Each row comes from the steps of one walk. Every step used is in the known rows, and no mark comes twice. Write the walk behind each row, first mark first.
Known rows:
a -> n: [ 17.5 -22.3 -15.6   9.8 -19.0 -12.6  10.9   1.6 -11.7 -21.0 -23.8  -2.9
   1.0  21.9  -2.8   5.9  -1.8  -3.0]
l -> m -> w -> s -> a: [ 29.2   2.9 -20.3 -18.3  -1.5 -14.3  15.4  -1.0  10.4 -12.0 -18.7  -4.2
 -34.5  15.3 -23.2   4.8   1.2  -0.1]
n -> l -> m: [ 30.6 -15.1 -22.4  -4.4  34.9 -18.4  18.3  -0.3  -0.7 -17.1 -19.9  -4.7
  16.1  17.8   3.4   7.6   6.0 -17.7]
w -> m: [ 37.0 -15.6 -30.0  16.9 -22.0 -14.2  14.6  -4.3   3.1 -18.9 -16.6   7.2
  23.4  18.0  -1.9   4.9   9.2  -0.3]
m -> w -> s: [ 34.1   1.6 -25.4 -16.0 -42.5 -16.7  11.0 -11.3  11.5  -2.7 -23.0  -0.7
 -21.5  18.2 -13.2   8.9   0.1   5.2]
n -> a -> s: [ 16.5 -21.4 -11.3  15.4  21.0 -15.9  15.0   6.9  -1.5 -13.2 -21.2  -3.1
 -22.5  24.0  -7.1  -2.4  -0.6 -12.9]
w -> m -> l -> n -> a -> s: [  4.9 -15.4 -16.0   9.6  16.4 -14.1  18.4  17.0  -3.8 -25.8 -15.6   5.6
  24.7  26.7 -26.9 -17.1   2.3 -21.9]
s -> m -> l -> n -> a: [ 18.0 -21.3  -7.9  -4.6  23.2  -9.3  23.2   5.9   3.6 -16.8 -21.1  -5.3
   4.1  25.0 -14.2 -15.1  -1.0 -26.8]
s -> a -> n -> l -> m -> w: [  9.5  -1.1 -14.6 -11.3  16.0 -14.7  15.6  11.1 -14.5 -29.3 -22.1 -10.7
 -10.3  13.3 -17.6  10.9  -2.7 -19.9]
l -> m: [ 35.3 -24.1 -22.0   2.6  31.9 -13.4  15.8  -1.8   3.2 -16.3 -18.1  -2.2
   7.5  16.9  -1.6   3.2   6.9  -5.2]
a -> n -> l -> m: [ 11.8 -20.6 -15.4  -7.0  32.3 -15.9  14.6   6.5 -12.1 -25.3 -22.6  -5.4
  17.7  18.8   0.4   7.2   0.1 -19.9]
w -> m -> l: [ 28.6 -12.1 -26.7   9.1  13.0 -16.6  19.5   0.3   6.5 -21.5 -13.5   7.7
  40.5  18.1 -14.4 -12.6   8.0  -6.7]
l -> m -> w -> s: [ 32.9  -5.0 -25.5 -26.9  -3.2 -15.8  12.5  -7.1  14.5  -6.8 -19.1  -1.0
 -14.9  14.2 -15.2   3.8   2.1   1.8]
a -> n -> l -> m -> w -> s: [ 11.0  -1.5 -18.5 -36.1  -4.0 -18.2  11.1   1.3  -0.9 -16.7 -24.7  -5.1
  -1.8  15.7 -12.3   6.9  -3.6 -13.4]
n -> a: [ 29.0 -20.0  -9.9  12.8   2.2 -11.6  16.5   2.7   3.4  -7.3 -23.5  -2.9
 -17.8  21.2   0.2  -5.7   0.2  -8.7]
m -> w -> l: [ 49.4   5.8 -30.8  -8.4 -24.5 -15.4  11.9  -4.6   9.2  -6.4 -22.2   0.5
  -1.9  18.2 -14.6   3.1   2.6   0.0]
m -> l -> n: [ 22.3 -16.5 -19.8   5.0  -6.1 -13.2  18.2   3.0  -5.5 -16.8 -19.1  -1.6
  24.0  26.9 -18.3  -5.3   2.9 -11.4]
s -> w -> m -> l -> n: [ 21.2 -19.3 -31.9  16.6 -18.0 -13.1  15.2   2.6  -7.8 -19.6  -8.7   8.2
  61.1  16.4 -16.9  -5.7  -1.7  -9.5]

Write each row's walk:
[ 13.8  -9.3 -20.1 -19.1  12.4 -16.6  12.1   5.0  -9.2 -23.7 -23.0  -7.1
  10.7  13.9 -10.3  11.1  -1.5 -17.9] => a -> n -> l -> m -> w
[  7.4 -22.6 -33.3  17.9   1.2 -17.3  13.3   6.3 -13.7 -24.9  -6.7   8.5
  56.1  18.7 -23.9  -2.7  -2.8 -14.0] => a -> s -> w -> m -> l -> n
[ 13.7 -22.4 -19.2  16.2  -3.5 -10.5  16.9  11.2  -4.1 -14.6 -10.6   8.2
  44.8  16.2 -16.2 -18.1  -5.6 -17.6] => s -> w -> m -> l -> n -> a
[ 11.5 -21.0 -22.0  -2.7  28.3 -15.9  19.5   1.1  -4.9 -27.3 -16.8  -4.0
  15.7  27.6 -19.8   0.6   2.5 -23.4] => a -> s -> m -> l -> n
[ 24.5 -11.0 -15.3  -5.0  11.4 -12.5  15.8   7.1   3.2 -17.5 -22.2  -1.4
 -13.8  29.0 -10.9  -2.6  -1.0 -25.4] => w -> l -> n -> a -> s -> m
[  2.2 -19.2  -7.9   6.5  30.9 -14.2  19.1  16.6  -6.4 -18.1 -19.7  -2.9
   2.2  29.7 -24.3 -14.4  -2.5 -22.5] => m -> l -> n -> a -> s
[ 48.5  -9.8 -25.6  -6.1  38.3 -14.4  14.6   1.4   9.4 -12.2 -18.1   2.2
  12.2  18.8  -4.9  -5.7   6.9  -6.2] => w -> l -> m
[ 43.7   5.3 -30.3  -9.9 -53.2 -12.7  10.2  -1.8   0.5  -8.5 -23.2   0.6
   5.5  23.2 -19.9   7.6   1.7  -3.9] => m -> w -> l -> n
[ 10.2 -21.5  -9.2   0.7  73.9 -16.5  21.7   6.7   8.2 -20.2 -18.4  -4.5
  -7.0  22.9 -15.3 -16.3  -0.8 -27.1] => n -> a -> s -> m -> l
[ 10.8 -21.9 -10.9  13.3  -9.2 -12.3  13.8   9.8 -10.0 -16.5 -22.9  -3.7
 -16.5  29.8 -12.4   2.1  -1.6 -16.5] => l -> n -> a -> s
[ 38.0   3.1 -17.8 -11.4 -38.0  -9.3  12.9   7.4   4.0  -3.9 -25.4  -0.3
 -12.2  23.4 -19.5  -4.3  -2.2 -12.0] => m -> w -> l -> n -> a
[  7.8 -10.2 -10.2   1.8  31.3 -14.6  17.9  11.9 -15.9 -30.1 -21.8  -9.9
  -3.4  18.7  -6.8   7.5  -0.1 -22.0] => s -> a -> n -> l -> m
[ 36.9  -7.3 -13.2   1.2 -21.8  -8.8  14.8   9.4   2.0  -6.5 -25.1   1.5
  -4.2  28.3  -7.4  -8.5  -1.0 -14.5] => w -> l -> n -> a
[ 24.4 -22.3  -9.5  10.5 -25.1  -8.4  16.2   6.2  -5.0 -10.0 -24.8  -3.1
 -11.5  26.7  -6.2  -0.1  -0.4 -12.6] => l -> n -> a
[  9.8  -5.2  -9.7  13.8 -13.1 -15.5  16.5   8.5 -19.1 -26.6 -25.2  -9.2
 -11.4  23.0  -4.7  11.2  -3.1 -18.2] => s -> a -> n -> l
[ 45.4   2.2 -30.5 -19.6 -38.3 -11.1  12.7  -7.6   7.2 -13.7 -23.0  -2.1
   0.9  22.0 -16.3  11.9   2.7 -12.2] => s -> m -> w -> l -> n
